Below are the code and all the weights of a small trained network. Each question names an input and a target symbol and asks about switching units off, where a switched-off unit gives its printed mean instead of its output.

import numpy as np


def w(rows, s, z=0):
    codes = np.array(rows[::2]) - 128.0
    scale = np.full(codes.shape[1], s)
    scale[-1] = z or s
    return codes * scale


def f(y):
    return np.maximum(y, 0)


def softmax(a):
    e = np.exp(a - a.max(-1, keepdims=True))
    return e / e.sum(-1, keepdims=True)


def log_softmax(a):
    a = a - a.max(-1, keepdims=True)
    return a - np.log(np.exp(a).sum(-1, keepdims=True))


def net(x, mask):
    ids = ['αβγεημσφψω'.index(c) for c in x.split()]
    T = len(ids)
    res = E[ids] + P[:T]
    u = 0
    for l in range(3):
        q, k, v = (res @ M[l].T for M in (Q, K, V))
        z = softmax(np.where(np.tri(T) > 0, q @ k.T / 2**0.5, -1e9)) @ v
        res = res + np.where(mask[u], z, O[l][:, -1]) @ O[l][:, :-1]
        u += 1
        y = f(res @ A[l][:, :-1].T + A[l][:, -1])
        res = res + np.where(mask[u : u + 8], y, B[l][:, -1]) @ B[l][:, :-1]
        u += 8
    return log_softmax(res[-1] @ U[:, :-1].T + U[:, -1])


Q, K, V, O, A, B = {}, {}, {}, {}, {}, {}
E = w([
[162,119,175],'α',
[98,72,29],'β',
[133,132,139],'γ',
[134,58,104],'ε',
[116,97,92],'η',
[30,79,206],'μ',
[102,6,198],'σ',
[98,128,42],'φ',
[88,155,75],'ψ',
[113,112,86],'ω',
],0.017)
P = w([
[195,144,70],'0',
[210,154,86],'1',
[34,94,33],'2',
[221,146,99],'3',
[15,92,47],'4',
[214,139,99],'5',
[9,82,60],'6',
[225,144,106],'7',
[4,90,77],'8',
],0.0037)
Q[0] = w([
[69,148,97],'L0H0',
[141,1,154],'L0H0',
],0.0092)
K[0] = w([
[69,59,3],'L0H0',
[134,9,208],'L0H0',
],0.0048)
V[0] = w([
[88,254,99],'L0H0',
[190,183,91],'L0H0',
],0.0035)
O[0] = w([
[17,171,127,7],'L0H0',
[200,177,254,52],'L0H0',
],0.0043,0.0014)
A[0] = w([
[183,113,28,245],'L0N0',
[169,249,171,251],'L0N1',
[92,121,2,129],'L0N2',
[217,138,169,55],'L0N3',
[22,254,161,75],'L0N4',
[155,20,134,147],'L0N5',
[152,50,98,110],'L0N6',
[90,141,63,105],'L0N7',
],0.0079,0.0028)
B[0] = w([
[197,204,133,253],'L0N0',
[119,97,39,148],'L0N1',
[175,191,254,254],'L0N2',
[136,182,110,133],'L0N3',
[183,121,42,141],'L0N4',
[153,66,159,207],'L0N5',
[213,76,166,192],'L0N6',
[112,137,222,185],'L0N7',
],0.0065)
Q[1] = w([
[82,86,198],'L1H0',
[173,151,3],'L1H0',
],0.011)
K[1] = w([
[67,52,167],'L1H0',
[168,255,123],'L1H0',
],0.0069)
V[1] = w([
[153,54,151],'L1H0',
[221,135,1],'L1H0',
],0.0053)
O[1] = w([
[37,144,163,252],'L1H0',
[254,119,164,129],'L1H0',
],0.0067,0.0024)
A[1] = w([
[124,152,35,86],'L1N0',
[161,121,12,201],'L1N1',
[60,166,157,117],'L1N2',
[108,61,201,103],'L1N3',
[66,71,123,252],'L1N4',
[2,122,91,128],'L1N5',
[184,160,93,149],'L1N6',
[154,58,134,14],'L1N7',
],0.0087,0.0038)
B[1] = w([
[109,167,184,132],'L1N0',
[52,16,41,181],'L1N1',
[33,172,195,168],'L1N2',
[1,143,125,249],'L1N3',
[84,156,243,252],'L1N4',
[227,232,128,192],'L1N5',
[242,219,70,229],'L1N6',
[78,89,74,179],'L1N7',
],0.0048,0.0041)
Q[2] = w([
[217,116,2],'L2H0',
[114,74,90],'L2H0',
],0.0098)
K[2] = w([
[191,147,1],'L2H0',
[111,103,64],'L2H0',
],0.013)
V[2] = w([
[254,192,78],'L2H0',
[162,60,80],'L2H0',
],0.0084)
O[2] = w([
[2,124,232,3],'L2H0',
[46,72,69,65],'L2H0',
],0.0084,0.0056)
A[2] = w([
[140,84,176,164],'L2N0',
[83,254,113,104],'L2N1',
[38,76,129,209],'L2N2',
[138,135,65,85],'L2N3',
[179,228,76,67],'L2N4',
[54,61,126,151],'L2N5',
[45,179,125,254],'L2N6',
[204,133,186,149],'L2N7',
],0.01,0.006)
B[2] = w([
[70,119,156,174],'L2N0',
[254,69,114,177],'L2N1',
[109,87,75,187],'L2N2',
[76,179,162,183],'L2N3',
[94,39,139,248],'L2N4',
[116,63,100,162],'L2N5',
[141,237,25,212],'L2N6',
[81,154,204,234],'L2N7',
],0.0089,0.011)
U = w([
[80,142,166,218],'α',
[71,163,255,65],'β',
[59,168,24,238],'γ',
[62,51,175,85],'ε',
[87,148,164,195],'η',
[188,115,246,107],'μ',
[194,94,64,144],'σ',
[168,247,165,60],'φ',
[167,218,64,4],'ψ',
[105,173,148,186],'ω',
],0.0071,0.0024)

Each question gives the input, a string of symbols that net reads in full, and the target symbol t.
The units are the heads (2 rows each of Q, K, V and O) and the neurons (one row each of A and B). Each row of codes is followed by its name. A weight is (code - 128) times the scale printed after its matrix; where a second scale follows, it is the last column's (O, A, B and U).
mask holds one flag per unit, layer by layer, with each layer's heads first. A switched-off unit (its flag False) gives its mean, the last column of its rows in O or B, instead of its output. The means were averaged over made-up inputs and are rounded, as every weight is.
A unit's drop is (log p(t) with every unit on - log p(t) with that unit switched off) / (log p(t) with every unit on - log p(t) with every unit switched off).
The circuit of an input: a set's keep is (log p(t) with only the set's units on - log p(t) with every unit switched off) / (log p(t) with every unit on - log p(t) with every unit switched off). Starting from the 12 units with the biggest drops (on a tie, the unit counted first), units are removed one at a time, each time the one whose removal leaves the highest keep (on an exact tie, the one counted first), for as long as the keep stays at least 0.8.
units of the circuit, in order: the units of the circuit, biggest drop first
unit that matters most: the unit with the biggest drop
top k neurons: the k neurons with the biggest drops, biggest first
top k neurons in layer l: the k neurons of layer l with the biggest drops, biggest first
input μ σ γ, target σ: units of the circuit, in order -> L2H0, L2N4, L1H0
input γ μ ψ σ η, target σ: units of the circuit, in order -> L2H0, L1H0, L1N6
input α ε μ φ ψ, target μ: unit that matters most -> L0N2
input β φ γ γ σ β σ γ α, target σ: units of the circuit, in order -> L2H0, L1N3
input ψ σ ε, target σ: units of the circuit, in order -> L2H0, L1H0, L0N5, L1N3
input η μ ε φ, target φ: top 4 neurons -> L0N2, L2N6, L2N4, L0N0
input σ μ φ φ σ ε ε, target σ: units of the circuit, in order -> L2H0, L1H0
input β α α μ α γ γ, target μ: top 4 neurons -> L0N0, L2N4, L2N6, L1N4
input η ω μ η η σ α, target σ: units of the circuit, in order -> L2H0, L1H0
input φ μ ε ε σ σ γ φ ψ, target σ: top 2 neurons -> L0N7, L2N4
input γ σ ψ φ φ φ ψ, target σ: top 2 neurons -> L0N7, L0N2
input η γ γ β γ γ σ γ β, target σ: top 2 neurons -> L0N7, L0N2
input ψ α α γ γ φ α μ, target μ: top 2 neurons -> L1N5, L1N4
input ε γ ε β μ μ ε, target μ: top neuron in layer 1 -> L1N4
input α β α α σ μ, target μ: top 3 neurons in layer 0 -> L0N0, L0N6, L0N1
input ε γ φ α μ ε ε α ε, target μ: top 2 neurons -> L1N4, L2N7
input γ σ ε β φ, target σ: top 2 neurons in layer 2 -> L2N4, L2N0
input σ φ μ ψ ψ β η, target μ: top 4 neurons -> L1N2, L1N4, L2N4, L2N7
input ε φ ε β φ μ μ α φ, target μ: top 4 neurons -> L0N2, L0N7, L2N4, L2N7
input ε γ φ σ σ γ ω, target σ: top 3 neurons -> L2N4, L1N3, L0N5
input μ α ε ε γ β γ β ψ, target μ: top neuron in layer 0 -> L0N7
input β ε α σ β, target σ: top 4 neurons -> L0N7, L0N2, L2N4, L0N5
input φ η β α ψ, target ψ: top 2 neurons -> L2N6, L0N4
input γ μ γ ω σ γ γ β η, target σ: top 2 neurons -> L2N4, L0N5
input η α γ, target γ: top 2 neurons in layer 0 -> L0N2, L0N7
